Below are the code and all the weights of a small trained network. Each question names an input and a class and asks about switching units off, where a switched-off unit gives its printed mean instead of its output.

import numpy as np


def w(rows, s, z=0):
    codes = np.array(rows[::2]) - 128.0
    scale = np.full(codes.shape[1], s)
    scale[-1] = z or s
    return codes * scale


def f(y):
    return y / 2 * (1 + np.tanh(0.7978845608 * (y + 0.044715 * y**3)))


def log_softmax(a):
    a = a - a.max(-1, keepdims=True)
    return a - np.log(np.exp(a).sum(-1, keepdims=True))


def net(x, mask):
    res = np.array(x, float).reshape(1, 7) / 4 @ E
    y = f(res @ A[0][:, :-1].T + A[0][:, -1])
    res = res + np.where(mask, y, B[0][:, -1]) @ B[0][:, :-1]
    return log_softmax(res[-1] @ U[:, :-1].T + U[:, -1])


A, B = {}, {}
E = w([
[118,137,124,135],'x0',
[152,105,133,110],'x1',
[113,82,37,175],'x2',
[253,221,94,161],'x3',
[188,75,247,210],'x4',
[127,129,127,129],'x5',
[103,152,122,148],'x6',
],0.013)
A[0] = w([
[152,55,61,217,120],'n1',
[226,194,92,152,210],'n2',
[160,89,179,241,207],'n3',
[102,162,89,20,254],'n4',
[131,84,1,157,169],'n5',
[109,151,200,128,137],'n6',
],0.02,0.0059)
B[0] = w([
[38,147,167,212,221],'n1',
[205,193,140,215,254],'n2',
[128,104,255,90,254],'n3',
[58,210,115,219,244],'n4',
[174,17,97,171,237],'n5',
[199,77,146,131,172],'n6',
],0.024,0.023)
U = w([
[82,189,171,173,254],'0',
[153,252,60,138,38],'1',
[146,45,143,76,185],'2',
[186,203,170,83,56],'3',
[43,90,47,126,113],'4',
[197,125,45,167,137],'5',
[20,88,163,94,16],'6',
],0.014,0.0056)

Each question gives the input, the list of numbers given to net, and the class t.
The units are the neurons (one row each of A and B). Each row of codes is followed by its name. A weight is (code - 128) times the scale printed after its matrix; where a second scale follows, it is the last column's (A, B and U).
mask holds one flag per neuron, in row order. A switched-off neuron (its flag False) gives its mean, the last column of its row in B, instead of its output. The means were averaged over made-up inputs and are rounded, as every weight is.
A unit's drop is (log p(t) with every unit on - log p(t) with that unit switched off) / (log p(t) with every unit on - log p(t) with every unit switched off).
The circuit of an input: a set's keep is (log p(t) with only the set's units on - log p(t) with every unit switched off) / (log p(t) with every unit on - log p(t) with every unit switched off). Starting from all 6 units, units are removed one at a time, each time the one whose removal leaves the highest keep (on an exact tie, the one counted first), for as long as the keep stays at least 0.8.
circuit, biggest first: the units of the circuit, biggest drop first
most important unit: the unit with the biggest drop
k most important neurons: the k neurons with the biggest drops, biggest first
drop of u: that unit's drop, to one decimal
input [-2,2,4,2,-5,7,-6], class 5: circuit, biggest first -> n5
input [2,5,0,1,4,-2,2], class 3: circuit, biggest first -> n4, n1
input [1,2,2,1,0,7,-3], class 5: circuit, biggest first -> n3, n4
input [0,-6,-4,2,0,-5,7], class 1: circuit, biggest first -> n3, n1
input [3,3,4,-3,-8,-8,1], class 4: circuit, biggest first -> n2, n5
input [-3,0,7,-3,1,5,6], class 6: 2 most important neurons -> n1, n2
input [1,-4,-2,1,-2,-1,1], class 1: 3 most important neurons -> n3, n1, n5
input [5,-3,2,-1,1,-8,-2], class 6: 2 most important neurons -> n2, n4
input [6,5,-1,0,3,-6,-5], class 2: 2 most important neurons -> n4, n2
input [2,2,8,0,-8,1,-8], class 4: circuit, biggest first -> n5, n2, n4
input [-2,-6,2,-6,7,3,7], class 6: 2 most important neurons -> n2, n5
input [5,-5,5,-5,-6,4,0], class 4: 2 most important neurons -> n2, n5
input [1,6,-4,1,-2,-3,3], class 1: 2 most important neurons -> n3, n1
input [4,3,7,-3,-7,2,-7], class 4: 2 most important neurons -> n5, n2
input [-8,2,0,-1,7,-5,-4], class 2: circuit, biggest first -> n4
input [8,-7,2,-8,1,4,3], class 6: 3 most important neurons -> n2, n4, n5
input [6,4,-5,4,1,-1,5], class 3: 2 most important neurons -> n5, n4
input [6,1,1,6,-5,-5,-6], class 5: 2 most important neurons -> n5, n1
input [1,-2,5,4,0,8,-7], class 5: 3 most important neurons -> n5, n4, n3
input [-4,-1,-6,0,7,5,-3], class 2: most important unit -> n2
input [-8,0,-1,-4,3,6,3], class 2: 2 most important neurons -> n4, n2
input [-8,5,4,1,-3,-6,4], class 5: 2 most important neurons -> n5, n3
input [-4,-1,7,-2,-4,-7,4], class 4: 2 most important neurons -> n2, n5
input [-4,1,-1,1,-1,-2,-5], class 1: drop of n5 -> 0.3
input [5,5,-3,4,1,-5,-4], class 3: drop of n1 -> 0.2
input [-6,-3,-3,4,0,-8,8], class 1: drop of n5 -> 0.5
input [2,4,4,-8,-4,0,-4], class 4: drop of n1 -> 0.0
input [-3,1,-7,4,-7,5,-3], class 1: circuit, biggest first -> n3
